Here is a tiny trained network, its code and every weight. The questions are about switching its units off for an input and a class, where a switched-off unit gives its printed mean instead of its output.

import numpy as np


def w(rows, s, z=0):
    codes = np.array(rows[::2]) - 128.0
    scale = np.full(codes.shape[1], s)
    scale[-1] = z or s
    return codes * scale


def norm(h):
    return h / np.sqrt((h * h).mean(-1, keepdims=True) + 1e-5)


def f(y):
    return np.maximum(y, 0)


def log_softmax(a):
    a = a - a.max(-1, keepdims=True)
    return a - np.log(np.exp(a).sum(-1, keepdims=True))


def net(x, mask):
    res = np.array(x, float).reshape(1, 5) / 4 @ E
    u = 0
    for l in range(4):
        y = f(norm(res) @ A[l][:, :-1].T + A[l][:, -1])
        res = res + np.where(mask[u : u + 7], y, B[l][:, -1]) @ B[l][:, :-1]
        u += 7
    return log_softmax(norm(res)[-1] @ U[:, :-1].T + U[:, -1])


A, B = {}, {}
E = w([
[127,121,130,128,130,129,129,128,127,124],'x0',
[114,138,90,3,148,121,184,125,129,138],'x1',
[94,162,125,129,121,241,125,113,61,134],'x2',
[128,125,128,129,129,128,128,128,127,130],'x3',
[123,124,39,116,143,109,66,138,95,51],'x4',
],0.0019)
A[0] = w([
[142,164,220,140,82,135,210,134,161,203,4],'0.n0',
[108,168,89,35,135,51,195,170,162,131,45],'0.n1',
[124,117,102,82,164,152,160,121,100,142,69],'0.n2',
[114,100,103,51,180,137,167,100,127,107,104],'0.n3',
[95,144,118,126,137,253,127,116,79,127,159],'0.n4',
[113,125,17,123,138,97,57,123,93,5,155],'0.n5',
[189,90,159,136,170,8,166,182,188,150,173],'0.n6',
],0.0016,0.0011)
B[0] = w([
[104,122,52,143,192,98,46,130,101,40,191],'0.n0',
[223,72,109,124,182,151,130,107,150,239,194],'0.n1',
[108,137,164,116,84,83,155,139,126,98,153],'0.n2',
[140,161,133,117,74,98,114,140,125,164,177],'0.n3',
[134,149,164,158,124,196,139,138,80,144,215],'0.n4',
[142,140,93,157,162,129,7,196,121,69,254],'0.n5',
[53,171,103,125,103,211,96,99,208,103,250],'0.n6',
],0.0021)
A[1] = w([
[126,107,114,127,140,91,117,122,152,115,134],'1.n0',
[131,147,113,48,109,129,181,135,133,157,128],'1.n1',
[143,89,96,122,141,5,93,135,149,102,117],'1.n2',
[147,127,107,160,93,101,93,143,107,100,37],'1.n3',
[182,90,162,139,114,41,160,128,169,164,6],'1.n4',
[131,153,153,102,70,122,174,136,138,158,82],'1.n5',
[115,106,65,25,197,121,147,112,97,110,21],'1.n6',
],0.0033,0.00026)
B[1] = w([
[176,118,169,138,125,132,180,142,83,185,181],'1.n0',
[119,39,124,139,240,146,132,103,77,23,201],'1.n1',
[237,123,177,149,150,59,204,136,19,211,252],'1.n2',
[101,96,127,105,200,141,219,84,134,108,196],'1.n3',
[30,171,39,93,93,229,46,90,201,54,206],'1.n4',
[117,58,123,146,190,115,107,99,75,61,170],'1.n5',
[171,222,143,117,2,104,106,198,165,219,224],'1.n6',
],0.0023,0.0027)
A[2] = w([
[76,171,98,91,4,138,107,132,150,128,1],'2.n0',
[136,139,86,133,106,108,104,144,94,105,44],'2.n1',
[131,100,200,123,138,167,167,127,65,146,130],'2.n2',
[128,140,180,202,60,145,130,84,163,172,98],'2.n3',
[85,103,155,129,116,115,137,101,175,118,83],'2.n4',
[106,111,132,58,119,152,211,115,149,153,45],'2.n5',
[138,164,97,144,110,137,103,154,74,122,148],'2.n6',
],0.0032,0.001)
B[2] = w([
[61,198,192,110,18,142,131,184,250,54,152],'2.n0',
[91,113,177,124,87,158,220,63,192,170,184],'2.n1',
[136,118,95,61,96,59,192,141,6,176,216],'2.n2',
[154,123,110,54,2,126,219,233,108,197,251],'2.n3',
[151,170,23,34,117,104,58,152,177,50,179],'2.n4',
[69,130,91,196,234,132,66,36,77,48,197],'2.n5',
[93,131,203,108,104,176,183,84,245,164,234],'2.n6',
],0.002)
A[3] = w([
[161,42,141,222,207,49,141,117,122,90,8],'3.n0',
[104,165,101,53,118,203,155,121,160,161,191],'3.n1',
[139,76,113,198,91,53,135,164,220,116,118],'3.n2',
[94,189,139,149,14,146,107,157,232,160,56],'3.n3',
[72,100,68,74,218,65,76,94,198,32,121],'3.n4',
[41,139,163,222,177,252,61,70,82,61,95],'3.n5',
[107,147,136,180,59,211,114,137,62,156,89],'3.n6',
],0.0025,0.0015)
B[3] = w([
[78,198,253,210,138,155,85,118,76,129,189],'3.n0',
[81,148,178,232,96,91,64,112,157,60,250],'3.n1',
[63,225,156,69,144,183,68,117,65,50,228],'3.n2',
[68,170,48,22,114,205,122,127,77,77,226],'3.n3',
[112,121,221,199,79,165,174,80,214,220,230],'3.n4',
[196,49,22,64,176,72,125,157,144,115,247],'3.n5',
[155,70,119,150,143,48,144,142,234,145,237],'3.n6',
],0.0026,0.0023)
U = w([
[69,212,102,73,53,186,87,169,150,64,254],'0',
[98,99,184,140,172,138,147,42,234,168,182],'1',
[136,77,176,198,42,166,209,192,93,222,69],'2',
[84,93,127,77,203,162,187,79,2,126,81],'3',
[142,180,231,237,182,100,73,140,56,96,89],'4',
[234,172,106,66,135,38,126,166,123,192,95],'5',
[178,24,15,174,178,156,86,171,145,84,77],'6',
],0.0086,0.00098)

Each question gives the input, the list of numbers given to net, and the class t.
The units are the neurons (one row each of A and B). Each row of codes is followed by its name. A weight is (code - 128) times the scale printed after its matrix; where a second scale follows, it is the last column's (A, B and U).
mask holds one flag per neuron, layer by layer. A switched-off neuron (its flag False) gives its mean, the last column of its row in B, instead of its output. The means were averaged over made-up inputs and are rounded, as every weight is.
A unit's drop is (log p(t) with every unit on - log p(t) with that unit switched off) / (log p(t) with every unit on - log p(t) with every unit switched off).
The circuit of an input: a set's keep is (log p(t) with only the set's units on - log p(t) with every unit switched off) / (log p(t) with every unit on - log p(t) with every unit switched off). Starting from the 12 units with the biggest drops (on a tie, the unit counted first), units are removed one at a time, each time the one whose removal leaves the highest keep (on an exact tie, the one counted first), for as long as the keep stays at least 0.8.
circuit, biggest first: the units of the circuit, biggest drop first
unit that matters most: the unit with the biggest drop
k most important neurons: the k neurons with the biggest drops, biggest first
k most important neurons of layer l: the k neurons of layer l with the biggest drops, biggest first
drop of u: that unit's drop, to one decimal
input [-8,-5,8,-8,1], class 6: circuit, biggest first => (3.n5)
input [-4,0,-1,-1,7], class 4: 2 most important neurons => (0.n5; 2.n3)
input [6,2,0,-6,4], class 5: 2 most important neurons => (1.n2; 0.n6)
input [-5,-4,0,-6,-6], class 0: circuit, biggest first => (1.n2; 3.n3)
input [4,0,2,0,6], class 6: 3 most important neurons => (0.n5; 3.n5; 2.n3)
input [6,1,4,6,-2], class 3: circuit, biggest first => (2.n2; 1.n6)
input [-6,5,0,-2,-4], class 1: 2 most important neurons of layer 0 => (0.n4; 0.n1)
input [-6,-2,0,2,5], class 4: 4 most important neurons => (3.n0; 0.n6; 1.n4; 1.n2)
input [-7,8,-6,2,0], class 1: 3 most important neurons of layer 0 => (0.n5; 0.n6; 0.n0)
input [-3,-1,0,4,-3], class 0: 3 most important neurons => (1.n2; 1.n1; 0.n5)
input [-3,4,-7,8,0], class 1: 3 most important neurons of layer 0 => (0.n6; 0.n5; 0.n0)
input [4,-6,8,-4,-1], class 2: 2 most important neurons of layer 1 => (1.n4; 1.n1)
input [-6,8,1,6,-7], class 3: 2 most important neurons => (1.n1; 2.n2)
input [-4,7,0,-7,1], class 5: unit that matters most => 1.n6
input [-4,-3,-5,0,0], class 0: 2 most important neurons => (0.n6; 1.n4)
input [6,1,-6,4,7], class 5: 4 most important neurons of layer 1 => (1.n2; 1.n6; 1.n1; 1.n5)
input [1,-4,6,-7,-1], class 2: 2 most important neurons of layer 2 => (2.n3; 2.n2)
input [8,2,5,0,-8], class 3: 2 most important neurons of layer 2 => (2.n2; 2.n5)
input [0,-7,2,5,-4], class 2: drop of 2.n3 => 0.3
input [6,-4,8,-3,3], class 6: drop of 3.n5 => 0.3
input [1,5,-4,-1,5], class 5: drop of 1.n2 => 0.2
input [-4,2,5,-4,-7], class 3: drop of 2.n2 => 0.2
input [0,0,-4,7,-5], class 0: most important neuron => (1.n1)
input [-8,0,8,1,6], class 6: 3 most important neurons of layer 3 => (3.n5; 3.n6; 3.n2)
input [6,0,-4,6,-5], class 0: 2 most important neurons of layer 1 => (1.n1; 1.n3)
